Here is a tiny trained network, its code and every weight. The questions are about switching its units off for an input and a target symbol, where a switched-off unit gives its printed mean instead of its output.

import numpy as np


def w(rows, s, z=0):
    codes = np.array(rows[::2]) - 128.0
    scale = np.full(codes.shape[1], s)
    scale[-1] = z or s
    return codes * scale


def f(y):
    return y / 2 * (1 + np.tanh(0.7978845608 * (y + 0.044715 * y**3)))


def softmax(a):
    e = np.exp(a - a.max(-1, keepdims=True))
    return e / e.sum(-1, keepdims=True)


def log_softmax(a):
    a = a - a.max(-1, keepdims=True)
    return a - np.log(np.exp(a).sum(-1, keepdims=True))


def net(x, mask):
    ids = ['γεηξπσψ'.index(c) for c in x.split()]
    T = len(ids)
    res = E[ids] + P[:T]
    r = res
    for j in range(2):
        rows = slice(3 * j, 3 * j + 3)
        q, k, v = (r @ M[0][rows].T for M in (Q, K, V))
        z = softmax(np.where(np.tri(T) > 0, q @ k.T / 3**0.5, -1e9)) @ v
        o = O[0][rows]
        res = res + np.where(mask[j], z, o[:, -1]) @ o[:, :-1]
    y = f(res @ A[0][:, :-1].T + A[0][:, -1])
    res = res + np.where(mask[2:6], y, B[0][:, -1]) @ B[0][:, :-1]
    return log_softmax(res[-1] @ U[:, :-1].T + U[:, -1])


Q, K, V, O, A, B = {}, {}, {}, {}, {}, {}
E = w([
[253,241,127],'γ',
[102,126,61],'ε',
[72,143,115],'η',
[114,136,79],'ξ',
[115,135,81],'π',
[146,142,112],'σ',
[124,150,218],'ψ',
],0.017)
P = w([
[158,4,121],'0',
[143,88,156],'1',
[144,39,123],'2',
[120,149,123],'3',
[135,114,140],'4',
[122,179,124],'5',
[114,165,131],'6',
[121,201,123],'7',
[148,179,121],'8',
[161,191,97],'9',
[219,136,84],'10',
],0.017)
Q[0] = w([
[184,182,195],'h0',
[150,234,80],'h0',
[231,141,82],'h0',
[63,66,66],'h1',
[130,26,149],'h1',
[107,192,2],'h1',
],0.0096)
K[0] = w([
[149,181,161],'h0',
[208,237,112],'h0',
[152,113,134],'h0',
[253,57,241],'h1',
[190,1,5],'h1',
[158,189,141],'h1',
],0.0079)
V[0] = w([
[132,120,14],'h0',
[55,124,133],'h0',
[250,126,85],'h0',
[121,44,48],'h1',
[52,107,72],'h1',
[240,143,9],'h1',
],0.011)
O[0] = w([
[132,249,176,215],'h0',
[164,152,116,67],'h0',
[30,105,148,253],'h0',
[150,191,101,159],'h1',
[189,156,132,172],'h1',
[42,198,195,163],'h1',
],0.011,0.0037)
A[0] = w([
[249,202,103,171],'n0',
[35,84,144,88],'n1',
[171,202,226,5],'n2',
[137,170,103,1],'n3',
],0.012,0.0058)
B[0] = w([
[109,161,8,249],'n0',
[197,140,101,208],'n1',
[72,63,32,152],'n2',
[50,29,60,132],'n3',
],0.012,0.013)
U = w([
[108,184,132,255],'γ',
[236,158,37,105],'ε',
[124,110,82,64],'η',
[67,67,30,60],'ξ',
[94,106,57,30],'π',
[89,95,56,43],'σ',
[154,1,75,238],'ψ',
],0.0078,0.0092)

Each question gives the input, a string of symbols that net reads in full, and the target symbol t.
The units are the heads (3 rows each of Q, K, V and O) and the neurons (one row each of A and B). Each row of codes is followed by its name. A weight is (code - 128) times the scale printed after its matrix; where a second scale follows, it is the last column's (O, A, B and U).
mask holds one flag per unit, heads first, then neurons. A switched-off unit (its flag False) gives its mean, the last column of its rows in O or B, instead of its output. The means were averaged over made-up inputs and are rounded, as every weight is.
A unit's drop is (log p(t) with every unit on - log p(t) with that unit switched off) / (log p(t) with every unit on - log p(t) with every unit switched off).
The circuit of an input: a set's keep is (log p(t) with only the set's units on - log p(t) with every unit switched off) / (log p(t) with every unit on - log p(t) with every unit switched off). Starting from all 6 units, units are removed one at a time, each time the one whose removal leaves the highest keep (on an exact tie, the one counted first), for as long as the keep stays at least 0.8.
units of the circuit, in order: the units of the circuit, biggest drop first
most important unit: the unit with the biggest drop
k most important neurons: the k neurons with the biggest drops, biggest first
which heads matter: for each layer, one digit per head in row order, 1 if its drop is at least 0.15 and else 0, layers parted by /
input η η σ, target ε: units of the circuit, in order	[h1; h0]
input η ε η σ γ ε σ η η π, target γ: 3 most important neurons	[n0; n2; n3]
input η σ η σ η σ η γ, target γ: units of the circuit, in order	[h0]
input η η ε ψ, target ε: units of the circuit, in order	[h0; h1]
input η ξ η η σ ψ η σ, target ψ: 2 most important neurons	[n1; n0]
input ε η σ ε ξ ε ε η, target ξ: which heads matter	10
input η η γ η η ψ π ε π η, target ψ: which heads matter	01
input η η π, target ε: 2 most important neurons	[n0; n2]
input ε ε η ε, target ξ: 2 most important neurons	[n3; n2]
input η σ η ψ η σ, target ψ: units of the circuit, in order	[h1; n0]
input η η η η ε ε γ σ ε η σ, target γ: units of the circuit, in order	[h0; n0; h1]
input η ε η ε ε σ, target ξ: units of the circuit, in order	[n2; h0; h1; n1]
input ψ γ γ, target ψ: 2 most important neurons	[n1; n0]
input σ η ε, target γ: most important unit	h1
input σ σ η, target γ: units of the circuit, in order	[h1; n0]
input ε ε ε ξ σ ψ γ η ψ, target ψ: units of the circuit, in order	[h1; h0]
input ε ε π ξ η ψ ξ ε ε ψ, target ξ: which heads matter	00
input η ε σ σ ε ε η π, target ξ: which heads matter	10
input η σ ε ε η η ψ σ ε γ σ, target γ: which heads matter	00
input γ ψ η π ε ξ π ξ ψ ε, target ψ: which heads matter	01
input η η η η σ ψ ψ ξ, target ψ: which heads matter	01
input ε ψ η ξ ε η η η η, target ε: units of the circuit, in order	[h0]
input η ψ η ε η, target ε: which heads matter	11
input η ψ π π γ ψ ψ, target ψ: which heads matter	11
input η σ ψ ψ ξ, target ψ: units of the circuit, in order	[h1; n0]
input ε γ ξ, target γ: which heads matter	00
input η ε η η π, target ε: units of the circuit, in order	[h0]
input ε ε η η η ε η ε ε η η, target ξ: which heads matter	11
